Below are the code and all the weights of a small trained network. Each question names an input and a target symbol and asks about switching units off, where a switched-off unit gives its printed mean instead of its output.

import numpy as np


def w(rows, s, z=0):
    codes = np.array(rows[::2]) - 128.0
    scale = np.full(codes.shape[1], s)
    scale[-1] = z or s
    return codes * scale


def norm(h):
    return h / np.sqrt((h * h).mean(-1, keepdims=True) + 1e-5)


def f(y):
    return np.maximum(y, 0)


def softmax(a):
    e = np.exp(a - a.max(-1, keepdims=True))
    return e / e.sum(-1, keepdims=True)


def log_softmax(a):
    a = a - a.max(-1, keepdims=True)
    return a - np.log(np.exp(a).sum(-1, keepdims=True))


def net(x, mask):
    ids = ['ΔΛαβεθμπσω'.index(c) for c in x.split()]
    T = len(ids)
    res = E[ids] + P[:T]
    r = norm(res)
    for j in range(2):
        rows = slice(3 * j, 3 * j + 3)
        q, k, v = (r @ M[0][rows].T for M in (Q, K, V))
        z = softmax(np.where(np.tri(T) > 0, q @ k.T / 3**0.5, -1e9)) @ v
        o = O[0][rows]
        res = res + np.where(mask[j], z, o[:, -1]) @ o[:, :-1]
    y = f(norm(res) @ A[0][:, :-1].T + A[0][:, -1])
    res = res + np.where(mask[2:14], y, B[0][:, -1]) @ B[0][:, :-1]
    return log_softmax(norm(res)[-1] @ U[:, :-1].T + U[:, -1])


Q, K, V, O, A, B = {}, {}, {}, {}, {}, {}
E = w([
[187,161,140],'Δ',
[166,117,100],'Λ',
[157,124,102],'α',
[45,110,63],'β',
[9,119,55],'ε',
[239,76,77],'θ',
[152,96,86],'μ',
[107,159,115],'π',
[214,134,155],'σ',
[159,124,104],'ω',
],0.013)
P = w([
[72,127,193],'0',
[245,27,102],'1',
[145,222,111],'2',
[190,102,157],'3',
[123,213,96],'4',
[124,54,105],'5',
[128,222,99],'6',
[175,113,161],'7',
[138,225,90],'8',
],0.012)
Q[0] = w([
[102,3,184],'h0',
[142,133,75],'h0',
[119,151,84],'h0',
[112,29,227],'h1',
[164,114,90],'h1',
[119,84,127],'h1',
],0.022)
K[0] = w([
[189,91,54],'h0',
[77,73,191],'h0',
[72,108,142],'h0',
[191,230,4],'h1',
[138,67,157],'h1',
[95,118,93],'h1',
],0.017)
V[0] = w([
[149,235,100],'h0',
[39,144,96],'h0',
[35,146,165],'h0',
[73,166,162],'h1',
[68,94,181],'h1',
[107,4,170],'h1',
],0.021)
O[0] = w([
[239,109,230,2],'h0',
[58,112,226,39],'h0',
[75,209,207,137],'h0',
[123,209,22,147],'h1',
[51,157,55,207],'h1',
[3,46,174,241],'h1',
],0.015,0.0059)
A[0] = w([
[86,93,84,254],'n0',
[56,125,133,195],'n1',
[110,119,120,104],'n2',
[92,5,115,254],'n3',
[166,60,146,135],'n4',
[115,113,129,169],'n5',
[114,108,131,91],'n6',
[133,101,145,123],'n7',
[68,97,113,130],'n8',
[137,118,72,143],'n9',
[106,100,131,55],'n10',
[96,71,139,73],'n11',
],0.024,0.0045)
B[0] = w([
[177,103,143,248],'n0',
[164,70,146,223],'n1',
[141,121,110,148],'n2',
[170,254,111,239],'n3',
[137,170,101,185],'n4',
[144,128,126,152],'n5',
[140,150,131,138],'n6',
[128,153,132,142],'n7',
[188,109,107,205],'n8',
[161,99,186,203],'n9',
[139,161,131,141],'n10',
[126,179,147,159],'n11',
],0.035,0.013)
U = w([
[142,118,100,54],'Δ',
[110,124,234,227],'Λ',
[196,244,125,138],'α',
[128,89,108,122],'β',
[159,179,211,1],'ε',
[97,208,177,116],'θ',
[115,120,203,173],'μ',
[85,181,75,99],'π',
[248,86,171,195],'σ',
[119,104,111,134],'ω',
],0.012,0.0031)

Each question gives the input, a string of symbols that net reads in full, and the target symbol t.
The units are the heads (3 rows each of Q, K, V and O) and the neurons (one row each of A and B). Each row of codes is followed by its name. A weight is (code - 128) times the scale printed after its matrix; where a second scale follows, it is the last column's (O, A, B and U).
mask holds one flag per unit, heads first, then neurons. A switched-off unit (its flag False) gives its mean, the last column of its rows in O or B, instead of its output. The means were averaged over made-up inputs and are rounded, as every weight is.
A unit's drop is (log p(t) with every unit on - log p(t) with that unit switched off) / (log p(t) with every unit on - log p(t) with every unit switched off).
The circuit of an input: a set's keep is (log p(t) with only the set's units on - log p(t) with every unit switched off) / (log p(t) with every unit on - log p(t) with every unit switched off). Starting from the 12 units with the biggest drops (on a tie, the unit counted first), units are removed one at a time, each time the one whose removal leaves the highest keep (on an exact tie, the one counted first), for as long as the keep stays at least 0.8.
circuit, biggest first: the units of the circuit, biggest drop first
k most important neurons: the k neurons with the biggest drops, biggest first
which heads matter: for each layer, one digit per head in row order, 1 if its drop is at least 0.15 and else 0, layers parted by /
drop when u is switched off: that unit's drop, to one decimal
input μ μ ε σ μ, target π: circuit, biggest first	[h1]
input ε β Δ ε α ε σ Δ ω, target Λ: circuit, biggest first	[h0, n3]
input ε θ θ, target Λ: which heads matter	10
input μ σ σ θ σ ε θ, target π: which heads matter	11
input ε ε σ π σ σ ε, target Λ: which heads matter	10
input π σ θ, target θ: circuit, biggest first	[h0, h1, n3, n0]
input π ε β, target θ: which heads matter	11
input π σ θ β σ ε Λ, target θ: which heads matter	11
input μ ω β, target π: which heads matter	11
input ε σ π, target Λ: 2 most important neurons	[n3, n1]
input ε μ μ, target Λ: 2 most important neurons	[n3, n1]
input ε ε σ β θ, target Λ: drop when n3 is switched off	0.3
input ε σ σ σ σ Δ σ, target Λ: drop when h0 is switched off	0.8
input μ σ σ π σ σ β α Λ, target π: drop when h0 is switched off	1.0
input σ θ θ β ε, target σ: most important neuron	[n3]
